How the nodes are linked:
teni: e>duro, l>buva, o>siki
resi: e>raku, l>metu, o>bidu
vega: e>movu, l>mapu, o>zipu
fale: e>mapu, l>zibi, o>seme
vuto: e>ziza, l>gige, o>kuga
rori: e>dafu, l>resu, o>nuko
kuga: e>niko, l>mopi, o>vufi
raku: e>sofu, l>nelu, o>vute
ziza: e>kona, l>disi, o>niko
side: e>vosa, l>boza, o>vuto
nugi: e>rori, l>zaku, o>foge
tani: e>dovu, l>sati, o>zuka
keto: e>fale, l>dafu, o>bupu
buva: e>doki, l>debi, o>nodu
vufo: e>buva, l>kedo, o>fize
nodu: e>godi, l>feku, o>rela
boza: e>daku, l>guro, o>gige
foge: e>nuko, l>vosa, o>guro
bidu: e>vute, l>refo, o>noza
dimo: e>lovu, l>zuka, o>more
leko: e>geli, l>noza, o>kiva
luge: e>zuto, l>movu, o>tuda
togi: e>beko, l>veku, o>keto
godi: e>ganu, l>more, o>depi
kemo: e>soli, l>vufi, o>metu
pasa: e>gige, l>geto, o>pemu
kona: e>tave, l>nugi, o>vika
fize: e>nodu, l>dami, o>movu
debi: e>dimo, l>kuvo, o>feku
dimi: e>logu, l>depi, o>vufo
lime: e>daza, l>keto, o>resu
pemi: e>vufo, l>botu, o>zeko
zibi: e>tuda, l>zipu, o>pemo
guro: e>reta, l>ziza, o>sita
disi: e>nugi, l>zori, o>mumu
lovu: e>refo, l>leko, o>zolu
solo: e>dami, l>luge, o>mapu
kovo: e>togi, l>rumi, o>tave
tugu: e>teni, l>vufo, o>teno
sofu: e>guro, l>vuto, o>geto
fime: e>reti, l>duro, o>debi
siki: e>kuvo, l>nodu, o>zuto
kedo: e>debi, l>siki, o>dami
reta: e>pasi, l>kona, o>zori
kuvo: e>zuka, l>godi, o>dimi
beko: e>solo, l>riru, o>fale
zipu: e>tade, l>sisa, o>togi
dedo: e>teno, l>zeko, o>riru
tuda: e>pemi, l>tade, o>para
duro: e>tani, l>doki, o>kuvo
movu: e>rela, l>zape, o>tade
tave: e>keto, l>rori, o>vipa
sisa: e>dedo, l>para, o>veku
dafu: e>zibi, l>zopa, o>zupo
gona: e>vufi, l>resi, o>dovu
geto: e>sita, l>kuga, o>kemo
pemo: e>para, l>togi, o>lime
teto: e>kovo, l>vipe, o>kona
dute: e>metu, l>dovu, o>lovu
gato: e>kuga, l>pemu, o>gona
pemu: e>mopi, l>kemo, o>resi
zopa: e>zipu, l>seme, o>kovo
zuto: e>dimi, l>rela, o>pemi
tade: e>botu, l>dedo, o>beko
giru: e>gona, l>zado, o>tani
depi: e>fime, l>teni, o>kedo
more: e>zolu, l>logu, o>teni
zuka: e>leko, l>ganu, o>logu
logu: e>kiva, l>fime, o>buva
rela: e>depi, l>tugu, o>botu
zolu: e>giru, l>kiva, o>duro
sita: e>zori, l>niko, o>soli
para: e>zeko, l>beko, o>daza
nuko: e>zupo, l>teto, o>reta
rumi: e>veku, l>lime, o>rori
noza: e>kebo, l>giru, o>reti
refo: e>gato, l>geli, o>giru
soli: e>side, l>lati, o>nelu
riru: e>luge, l>vega, o>zibi
vufi: e>lati, l>raku, o>lisi
reti: e>dute, l>tani, o>dimo
mumu: e>foge, l>side, o>sofu
mapu: e>zape, l>tuda, o>sisa
nelu: e>vuto, l>pasa, o>gato
zori: e>zaku, l>vika, o>side
daza: e>vega, l>fale, o>zopa
seme: e>sisa, l>pemo, o>rumi
sati: e>bidu, l>lovu, o>ganu
vipe: e>rumi, l>pasi, o>nugi
veku: e>riru, l>daza, o>dafu
dovu: e>lisi, l>bidu, o>leko
geli: e>pemu, l>kebo, o>zado
lati: e>boza, l>sofu, o>pasa
bupu: e>seme, l>zupo, o>vipe
zupo: e>pemo, l>kovo, o>pasi
lisi: e>pasa, l>vute, o>geli
vosa: e>teto, l>daku, o>ziza
kiva: e>zado, l>reti, o>doki
dami: e>feku, l>zuto, o>zape
doki: e>sati, l>dimo, o>godi
feku: e>more, l>dimi, o>tugu
vika: e>vipa, l>foge, o>boza
daku: e>vipe, l>reta, o>disi
zape: e>tugu, l>pemi, o>dedo
gige: e>disi, l>sita, o>mopi
mopi: e>mumu, l>soli, o>raku
resu: e>zopa, l>bupu, o>teto
zeko: e>fize, l>solo, o>vega
zado: e>resi, l>dute, o>sati
niko: e>vika, l>mumu, o>lati
ganu: e>noza, l>zolu, o>fime
metu: e>nelu, l>lisi, o>refo
zaku: e>resu, l>vipa, o>vosa
teno: e>siki, l>fize, o>luge
pasi: e>lime, l>tave, o>zaku
vipa: e>bupu, l>nuko, o>daku
vute: e>geto, l>gato, o>kebo
botu: e>kedo, l>teno, o>solo
kebo: e>kemo, l>gona, o>dute

In the rows, zero is written as 63.

The rows follow the links: the fewer symbols apart two nodes are, the more alike their rows tend to be.

Row, then node:
[  38   60   69   73   58   58   85   34   80   72   82   62   67   73   46   67   61   43   71   77   64   79   56  111   25   13  105   57   65   29   77   77   33   34   62   33   32   66   55   84   52  103   62   42   40   69   78   70   70   67   46   30   49   58   42]: vufi
[  64   96   51   57   81   63   39   94   83   56   50   90   39   62   47   57   42   87   63   60   74   96   45   94   53   70   62   67   12   69   68   69   30   70  102   70   83   85   33   42   59   37   55   50   76   28   61   56   18   27   64   53   33   72   73]: vipe
[ 105   66   47   47   71   71   47   91   60   66   44   59   53   55   75   60   59   92   63   38   60   61   64   17   77  101    6   63   48  106   56   55   77   95   56   91   84   60   65   45   68   24   69   86   79   67   50   62   32   71   86   93   84   72   86]: para
[  45   40   66   58   48   58   74   79   45   68   86   38   73   61   63   55   82   37   69  109   51   25   72   20   76   49   42  101  108   65   31   59   77   41   47   63   56   54   87   70   43   37   57   90   51   37   70   71   92   95   37   80   93   77   58]: feku
[ 100   66   50   50   70   71   46   91   54   61   44   61   56   55   79   61   62   90   60   41   60   57   67   16   87  108   12   65   54  104   52   54   85   96   59   94   88   61   69   44   71   24   68   85   82   65   49   61   41   67   86   94   82   70   86]: riru
[  64   96   55   61   81   64   38   88   83   54   48   93   41   61   51   59   42   87   61   54   76   96   48  100   56   75   69   61   10   66   73   66   35   73  103   70   86   85   33   42   65   45   56   47   78   33   60   53   22   23   67   52   29   68   72]: nuko
[  59   29   69   61   45   60   86   51   46   74   83   32   80   63   72   63   83   39   70   85   49   28   76   23   66   45   48   77  116   64   46   60   84   48   26   58   42   45   92   83   51   68   67   86   45   77   70   75   98  110   51   77  100   66   55]: godi
[  53   31   66   58   46   60   82   63   45   73   86   34   78   62   67   59   83   38   72   95   50   27   74   20   68   43   44   87  113   66   39   60   79   44   32   59   47   50   91   78   43   54   64   89   46   59   71   74   95  106   44   77   99   72   56]: buva
[  69   89   44   50   79   61   43  102   85   60   54   82   37   60   43   55   42   86   68   66   69   92   43   83   44   62   46   75   15   77   63   69   27   68   93   72   78   84   35   43   49   24   55   60   69   23   63   58   10   41   61   57   44   79   72]: resu
[  32   53   93   87   53   60   79   27   46   54   74   65   89   69   75   72   79   35   53   74   68   46   80   81   85   62  119   54   99   30   68   61   90   49   62   50   55   57   78   79   81  111   63   48   61   85   67   63  126   56   58   55   55   46   49]: zado
[  27   56   92   86   53   60   76   28   49   54   75   69   87   70   71   70   77   33   53   78   70   48   77   89   81   56  124   59   96   25   70   61   82   44   68   47   55   60   74   78   78  109   60   46   59   78   68   61  122   52   52   49   48   49   47]: dovu
[  86   80   59   71   75   70   63   37   86   65   46   80   54   67   63   75   49   87   62   16   72  103   56  106   40   65   83   22   26   59   98   71   49   82   67   58   57   66   42   64   83  100   73   40   68  104   60   63   35   44   90   45   42   48   64]: boza
[  86   75   57   71   75   71   68   33   89   69   51   74   56   69   61   75   51   83   64   17   70  101   55  108   30   57   84   20   31   56   99   72   44   79   61   53   49   63   44   69   78  105   75   40   63  107   63   65   35   53   87   41   46   47   60]: mumu
[  40   59   66   72   59   58   85   34   83   73   80   62   65   72   46   69   61   45   73   73   63   82   55  111   22   11  101   53   64   31   79   79   32   36   58   34   31   64   55   85   52  104   63   42   41   74   79   71   65   70   49   31   49   58   40]: raku
[  88   68   60   55   68   70   42   93   46   54   44   65   61   56   82   59   65   82   56   52   64   47   72   15  103  116   22   72   62   97   48   49   95   91   67   94   96   62   72   42   75   23   64   84   87   57   47   56   59   58   79   97   79   69   86]: tade
[  21   59   89   85   54   57   77   32   56   55   77   70   83   70   62   69   72   33   56   85   69   54   71  101   71   44  126   63   88   21   70   65   69   37   73   43   53   65   68   80   72  107   59   43   54   67   72   63  113   51   46   42   44   50   46]: geli
[  72   97   61   67   82   66   42   70   80   52   41   95   47   63   58   65   44   89   56   35   78  101   53  105   59   82   83   45   12   62   84   67   47   80   98   69   83   81   35   45   80   66   61   39   81   60   58   53   30   19   79   52   27   58   72]: reta
[  84   73   57   70   74   68   72   31   89   70   53   72   56   68   61   75   52   81   65   18   69  101   56  106   29   52   83   21   33   57   98   73   43   76   59   50   44   62   45   72   76  107   75   40   61  109   65   67   37   57   86   41   49   48   59]: niko
[  20   61   82   80   55   57   81   35   66   62   82   69   76   72   52   67   68   34   63   88   68   66   64  108   52   27  121   63   79   21   72   71   51   32   72   36   44   66   61   82   61  103   58   41   48   60   74   65   97   55   40   37   43   57   41]: metu
[  68   98   59   67   82   66   40   73   81   52   42   96   47   64   55   64   44   88   57   40   78  100   52  105   61   83   80   49   12   64   83   66   44   79  100   70   84   81   34   45   77   62   59   41   81   53   58   52   29   18   77   51   26   59   72]: kona
[  24   57   92   87   52   58   77   29   52   55   76   70   87   69   67   70   75   33   55   80   69   51   75   94   79   52  124   59   92   22   71   64   77   42   71   45   54   63   73   79   76  108   60   44   58   73   68   62  119   50   51   47   46   48   47]: bidu
[  65   93   48   54   79   61   41   98   84   59   53   85   38   61   45   56   41   85   65   64   71   93   43   89   50   65   54   72   12   73   66   68   29   69   98   70   82   87   34   43   54   30   54   54   72   23   63   55   14   33   61   56   38   75   71]: tave
[  70   67   67   58   64   65   42   96   39   51   51   68   65   55   79   57   70   72   54   72   64   37   73   17  112  113   34   84   73   89   41   48   97   82   74   93  100   65   75   42   73   20   58   83   86   40   51   55   74   55   68   97   75   71   83]: luge
[  83   88   61   71   80   70   53   47   85   59   42   86   53   65   64   71   48   89   58   19   76  102   56  107   50   76   84   26   20   61   96   68   50   86   80   62   68   69   40   57   85   91   69   37   77   94   57   58   35   33   91   46   35   49   69]: disi
[  62   32   76   70   45   65   86   33   43   71   76   39   87   65   80   71   85   41   63   66   53   32   83   33   74   58   69   57  116   57   58   59   96   57   26   57   44   41   93   86   69   92   72   75   53  101   66   73  109   98   64   72   93   54   55]: dimo
[  61   30   69   62   46   61   89   48   46   75   83   33   82   64   73   64   84   39   69   80   49   28   77   24   67   47   50   74  115   63   47   60   86   50   24   58   40   43   92   85   53   72   69   84   46   81   68   74  100  108   54   75  100   64   54]: more
[  77   93   62   70   81   69   48   57   83   56   41   92   50   65   61   69   45   90   56   24   77  101   54  108   57   82   85   35   16   61   91   67   50   85   90   67   77   76   37   51   84   79   67   39   81   77   56   54   34   24   86   49   29   53   71]: foge
[  64   31   76   68   47   64   87   35   44   70   79   37   88   65   79   68   86   41   65   68   52   31   81   32   72   56   63   61  116   60   56   60   94   56   24   58   42   41   94   85   65   88   72   77   51   98   66   73  107  100   63   74   95   56   55]: doki
[  30   60   72   75   59   56   83   36   77   68   83   65   69   72   47   68   64   41   69   83   65   74   58  112   33   15  111   60   70   25   75   76   37   32   65   32   33   67   56   84   53  103   60   43   41   64   77   69   79   63   44   31   46   58   40]: pemu
[  95   67   57   51   69   71   43   92   50   58   43   63   58   55   80   60   64   88   57   46   63   51   70   16   95  113   17   67   59  101   51   51   91   95   63   94   93   60   71   43   74   25   66   84   87   62   48   59   51   63   83   95   81   69   86]: mapu
[  62   29   71   64   45   63   88   44   45   74   81   33   83   65   74   66   85   40   68   78   50   30   79   25   68   48   53   69  117   64   49   60   88   52   25   57   42   43   93   85   57   75   70   82   48   86   69   75  101  108   57   75  101   61   55]: logu
[  66   98   57   64   82   64   39   78   80   51   44   95   45   62   54   62   43   88   57   43   78   99   49  104   60   81   77   52   11   63   80   66   42   78  101   69   86   84   34   43   75   57   58   42   82   48   58   52   28   19   74   51   27   62   72]: nugi

Each walk starts at a row. The symbols on each line, taken left to right, move it on to the next node.
Each answer is a row, close to the row of the node it stands for.
new walk
[  63   32   78   73   48   66   86   30   43   69   75   41   89   65   81   71   84   42   62   63   54   33   84   37   77   59   71   57  115   55   61   59   97   58   28   57   44   41   94   86   72   95   73   73   54  104   64   72  112   95   64   72   90   54   56]
e e e l
[  33   59   69   74   57   58   84   35   78   71   82   63   68   72   46   68   62   42   69   80   65   77   57  113   29   14  108   58   66   27   77   76   35   33   63   32   34   66   55   84   53  103   63   42   41   66   77   69   74   65   44   32   46   57   40]
l o
[  22   60   79   79   56   56   80   35   69   62   82   67   75   72   50   66   66   35   64   88   69   67   63  109   47   24  119   64   76   22   71   73   47   31   70   36   41   67   61   82   59  103   58   41   47   60   77   65   92   57   39   34   42   57   40]
new walk
[  25   61   77   79   57   57   81   36   72   65   83   67   73   72   49   66   66   35   66   87   67   70   60  111   43   19  117   63   75   22   73   74   43   32   69   34   40   67   59   83   56  102   58   42   45   60   78   66   87   58   41   34   44   57   40]
o e e o
[  45   59   64   73   60   58   86   32   84   74   80   61   65   72   48   68   59   48   73   69   62   84   54  112   19   13  100   51   60   32   82   79   30   38   59   33   29   64   52   86   53  104   66   42   40   77   78   70   61   70   52   31   50   57   42]
e l o e l
[  85   78   58   71   75   71   66   34   88   67   48   78   56   68   63   75   50   84   63   16   70  103   57  107   36   61   84   20   28   58   99   72   45   81   63   55   53   64   44   67   79  103   75   39   66  106   61   62   35   49   88   43   44   47   62]
new walk
[  21   61   84   84   55   56   77   34   62   58   81   70   79   72   58   67   70   32   59   86   70   58   68  105   62   35  125   63   83   20   71   70   59   35   72   39   49   65   66   80   66  104   58   42   51   62   74   64  105   52   44   39   43   52   42]
l l o o
[  35   51   94   85   51   61   78   24   45   55   72   64   91   69   78   72   79   35   53   71   69   43   81   78   88   63  116   53  103   30   69   59   92   51   59   51   55   54   81   81   82  111   65   50   62   88   65   62  126   59   59   55   56   44   50]
l e
[  21   61   84   82   55   55   79   35   63   58   82   70   78   72   55   66   70   32   62   89   68   62   65  107   58   31  123   63   81   21   72   68   54   33   74   38   46   67   63   81   64  105   57   41   50   61   74   63  102   53   43   37   44   54   42]
new walk
[  71   88   42   48   78   63   44  103   85   63   56   78   35   61   44   53   42   86   70   67   68   92   42   78   43   62   39   75   15   80   61   69   26   69   91   70   76   83   36   44   48   22   56   62   66   21   64   58    8   45   61   60   47   80   73]
e o l e o
[  93   75   34   41   75   65   50  103   83   73   56   61   35   59   50   55   47   92   74   56   59   83   45   47   41   63   11   72   27   97   58   67   37   77   65   77   71   72   47   46   45   16   62   77   66   40   63   64    4   71   70   72   72   82   77]
o o e l
[  91   75   34   42   76   64   49  104   83   73   56   63   36   58   48   56   47   92   76   57   59   85   44   51   39   62   13   75   25   95   58   69   34   76   69   75   72   75   46   47   44   16   62   76   66   37   63   65    2   67   67   69   68   83   76]
new walk
[  23   58   91   85   54   57   76   30   53   55   77   71   84   71   64   69   73   31   56   83   70   53   73   97   75   47  127   61   91   22   70   65   73   40   71   44   52   63   71   79   74  108   59   43   57   69   71   61  116   50   47   46   44   50   46]
e o o o o
[  57   39   85   77   49   65   84   25   43   64   71   49   91   67   84   73   83   41   58   61   59   35   84   46   82   66   85   51  112   49   65   58  101   59   36   56   48   44   91   84   79  104   72   67   59  106   64   69  119   83   66   69   82   46   55]
e o l e e
[  28   60   73   77   57   56   81   36   72   66   84   66   70   72   48   67   65   37   68   85   66   73   59  112   37   19  113   61   71   24   74   74   40   31   68   34   37   66   58   83   54  102   60   42   45   62   78   66   84   61   43   32   46   57   40]
new walk
[  84   84   60   71   78   70   56   42   85   63   44   86   53   66   63   74   47   89   57   16   74  102   56  107   46   74   83   25   22   59   97   69   50   85   76   60   64   69   41   58   85   94   73   37   74   96   59   59   35   37   91   46   38   49   67]
l o o e o
[  83   71   57   69   72   68   74   29   89   73   57   70   58   69   59   76   52   78   67   22   67  102   54  106   24   45   84   24   36   54   98   75   41   73   55   49   43   61   46   74   73  108   75   40   58  109   67   68   37   59   84   38   49   49   57]
l o l
[  75   65   57   69   68   66   80   28   91   77   64   64   58   71   55   74   54   69   71   33   64   98   54  107   16   30   86   29   42   49   94   76   36   62   52   40   32   61   48   80   65  110   74   42   49  104   71   70   40   69   74   36   53   50   51]
new walk
[  96   73   34   40   75   65   50  100   79   72   55   60   38   59   53   54   48   93   75   53   59   81   47   43   42   67    7   71   29   99   57   66   39   80   64   78   71   70   50   49   47   17   64   80   66   44   62   65    3   72   71   74   74   81   78]
o o l o e
[  75   83   39   45   76   62   45  105   86   66   57   73   35   59   44   54   43   88   73   64   65   89   42   69   40   59   29   76   17   82   59   69   26   70   85   71   75   81   39   44   45   19   57   67   65   25   63   61    5   54   62   62   54   81   74]
e o e
[ 107   67   39   43   73   70   51   94   69   70   48   56   44   56   66   59   56   96   70   42   57   71   56   26   58   85    1   64   40  105   57   60   61   91   54   86   77   63   59   47   59   21   69   85   73   62   54   65   16   77   82   85   82   76   82]
